Below is a small trained network, with its code and all its weights. Each question gives an input and a target symbol and asks what happens when units are switched off, that is, made to give their printed mean instead of their output.

import numpy as np


def w(rows, s, z=0):
    codes = np.array(rows[::2]) - 128.0
    scale = np.full(codes.shape[1], s)
    scale[-1] = z or s
    return codes * scale


def norm(h):
    return h / np.sqrt((h * h).mean(-1, keepdims=True) + 1e-5)


def f(y):
    return np.maximum(y, 0)


def softmax(a):
    e = np.exp(a - a.max(-1, keepdims=True))
    return e / e.sum(-1, keepdims=True)


def log_softmax(a):
    a = a - a.max(-1, keepdims=True)
    return a - np.log(np.exp(a).sum(-1, keepdims=True))


def net(x, mask):
    ids = ['ΞΦΨαζητ'.index(c) for c in x.split()]
    T = len(ids)
    res = E[ids] + P[:T]
    u = 0
    for l in range(2):
        r = norm(res)
        for j in range(2):
            rows = slice(2 * j, 2 * j + 2)
            q, k, v = (r @ M[l][rows].T for M in (Q, K, V))
            z = softmax(np.where(np.tri(T) > 0, q @ k.T / 2**0.5, -1e9)) @ v
            o = O[l][rows]
            res = res + np.where(mask[u + j], z, o[:, -1]) @ o[:, :-1]
        u += 2
        y = f(norm(res) @ A[l][:, :-1].T + A[l][:, -1])
        res = res + np.where(mask[u : u + 4], y, B[l][:, -1]) @ B[l][:, :-1]
        u += 4
    return log_softmax(norm(res)[-1] @ U[:, :-1].T + U[:, -1])


Q, K, V, O, A, B = {}, {}, {}, {}, {}, {}
E = w([
[107,116,206,90,156],'Ξ',
[124,103,205,145,172],'Φ',
[121,131,236,133,181],'Ψ',
[57,153,120,1,124],'α',
[152,60,79,190,105],'ζ',
[217,56,209,97,144],'η',
[149,238,141,195,73],'τ',
],0.0093)
P = w([
[231,140,92,106,202],'0',
[100,112,144,221,179],'1',
[135,119,153,120,94],'2',
[54,111,117,173,218],'3',
[87,102,144,87,106],'4',
[67,93,104,156,254],'5',
[99,89,166,79,110],'6',
],0.0067)
Q[0] = w([
[60,99,127,173,86],'L0H1',
[176,248,157,120,29],'L0H1',
[112,171,127,147,227],'L0H2',
[77,54,165,130,75],'L0H2',
],0.016)
K[0] = w([
[194,83,149,127,21],'L0H1',
[157,251,129,149,94],'L0H1',
[82,232,90,167,120],'L0H2',
[123,66,248,64,116],'L0H2',
],0.014)
V[0] = w([
[60,40,2,248,111],'L0H1',
[226,37,134,93,82],'L0H1',
[97,209,154,30,206],'L0H2',
[48,145,71,203,149],'L0H2',
],0.0069)
O[0] = w([
[203,211,61,163,230,49],'L0H1',
[242,89,137,63,146,203],'L0H1',
[150,200,200,111,159,201],'L0H2',
[97,115,2,225,193,2],'L0H2',
],0.0066,0.0044)
A[0] = w([
[165,183,63,169,188,71],'L0N1',
[122,4,152,161,174,120],'L0N2',
[173,79,212,67,113,212],'L0N3',
[64,170,126,197,154,254],'L0N4',
],0.011,0.00096)
B[0] = w([
[206,139,51,25,148,147],'L0N1',
[111,136,57,245,181,179],'L0N2',
[98,113,85,44,169,251],'L0N3',
[156,146,168,74,1,148],'L0N4',
],0.0098,0.015)
Q[1] = w([
[131,70,136,207,125],'L1H1',
[56,129,207,157,120],'L1H1',
[232,69,246,130,92],'L1H2',
[83,173,238,98,196],'L1H2',
],0.011)
K[1] = w([
[102,101,111,202,105],'L1H1',
[43,130,114,111,72],'L1H1',
[199,156,184,121,252],'L1H2',
[37,136,143,41,188],'L1H2',
],0.012)
V[1] = w([
[206,2,137,45,77],'L1H1',
[161,217,146,8,40],'L1H1',
[143,98,192,242,231],'L1H2',
[171,11,188,93,193],'L1H2',
],0.0095)
O[1] = w([
[7,202,80,198,108,254],'L1H1',
[240,200,99,252,177,202],'L1H1',
[205,232,181,97,254,22],'L1H2',
[225,93,174,234,192,234],'L1H2',
],0.0059,0.0087)
A[1] = w([
[246,37,110,102,70,97],'L1N1',
[56,249,125,117,87,236],'L1N2',
[71,189,240,84,140,49],'L1N3',
[113,203,173,17,76,1],'L1N4',
],0.011,0.0011)
B[1] = w([
[154,113,236,44,87,230],'L1N1',
[194,45,152,203,145,242],'L1N2',
[137,248,156,153,131,252],'L1N3',
[58,87,19,46,72,218],'L1N4',
],0.011,0.0033)
U = w([
[78,215,119,64,125,4],'Ξ',
[104,83,75,172,254,148],'Φ',
[114,208,191,145,177,76],'Ψ',
[108,102,35,113,53,176],'α',
[248,172,64,97,161,142],'ζ',
[155,82,251,77,117,137],'η',
[169,100,182,234,90,168],'τ',
],0.0078,0.0019)

Each question gives the input, a string of symbols that net reads in full, and the target symbol t.
The units are the heads (2 rows each of Q, K, V and O) and the neurons (one row each of A and B). Each row of codes is followed by its name. A weight is (code - 128) times the scale printed after its matrix; where a second scale follows, it is the last column's (O, A, B and U).
mask holds one flag per unit, layer by layer, with each layer's heads first. A switched-off unit (its flag False) gives its mean, the last column of its rows in O or B, instead of its output. The means were averaged over made-up inputs and are rounded, as every weight is.
A unit's drop is (log p(t) with every unit on - log p(t) with that unit switched off) / (log p(t) with every unit on - log p(t) with every unit switched off).
The circuit of an input: a set's keep is (log p(t) with only the set's units on - log p(t) with every unit switched off) / (log p(t) with every unit on - log p(t) with every unit switched off). Starting from all 12 units, units are removed one at a time, each time the one whose removal leaves the highest keep (on an exact tie, the one counted first), for as long as the keep stays at least 0.8.
circuit, biggest first: the units of the circuit, biggest drop first
k most important neurons of layer l: the k neurons of layer l with the biggest drops, biggest first
heads that matter: for each layer, one digit per head in row order, 1 if its drop is at least 0.15 and else 0, layers parted by /
input Φ Ψ η τ τ Ξ, target α: circuit, biggest first => [L0H2; L1H2]
input Ψ η α ζ α α, target ζ: heads that matter => 10 / 10
input Ψ α Ψ Ξ, target τ: heads that matter => 10 / 00
input ζ α α α, target τ: heads that matter => 00 / 10
input η α Ξ η τ Φ, target α: circuit, biggest first => [L1H2; L0H2]
input η Ξ α Φ, target τ: 3 most important neurons of layer 0 => [L0N4; L0N3; L0N2]
input Φ τ τ η, target α: circuit, biggest first => [L1H2; L0H2]
input Φ ζ τ Ξ, target α: circuit, biggest first => [L1H2; L0H1]
input ζ Ψ Ξ Ψ Φ Ψ, target η: 2 most important neurons of layer 0 => [L0N3; L0N4]
input Φ τ α η, target α: circuit, biggest first => [L1H2; L0N2; L0H2; L0N4]
input Φ ζ ζ Ξ η η Ψ, target Ψ: heads that matter => 01 / 01
input η α Ψ Φ ζ Ψ, target ζ: circuit, biggest first => [L0H1; L0N1]
input Ψ Φ Ψ Φ η Ξ τ, target τ: heads that matter => 00 / 00
input τ η Ψ ζ α Ξ, target ζ: heads that matter => 11 / 10
input ζ Ψ α α, target τ: circuit, biggest first => [L0N3; L1N2; L0H2; L0N2]
input τ ζ η τ η Φ, target α: circuit, biggest first => [L1H2; L0H2; L0N4]
input η α Φ ζ α Ξ, target ζ: circuit, biggest first => [L0H1; L0N1; L0H2; L0N4]
input τ Ψ τ Ψ, target α: most important neuron of layer 1 => [L1N4]
input Φ η η Ξ η, target Ξ: 2 most important neurons of layer 1 => [L1N3; L1N2]
input η η η α η τ, target α: heads that matter => 01 / 01
input Φ η Ξ, target Ξ: 2 most important neurons of layer 1 => [L1N3; L1N4]
input η ζ Ψ α, target ζ: circuit, biggest first => [L0H1; L0H2; L0N1; L0N3]
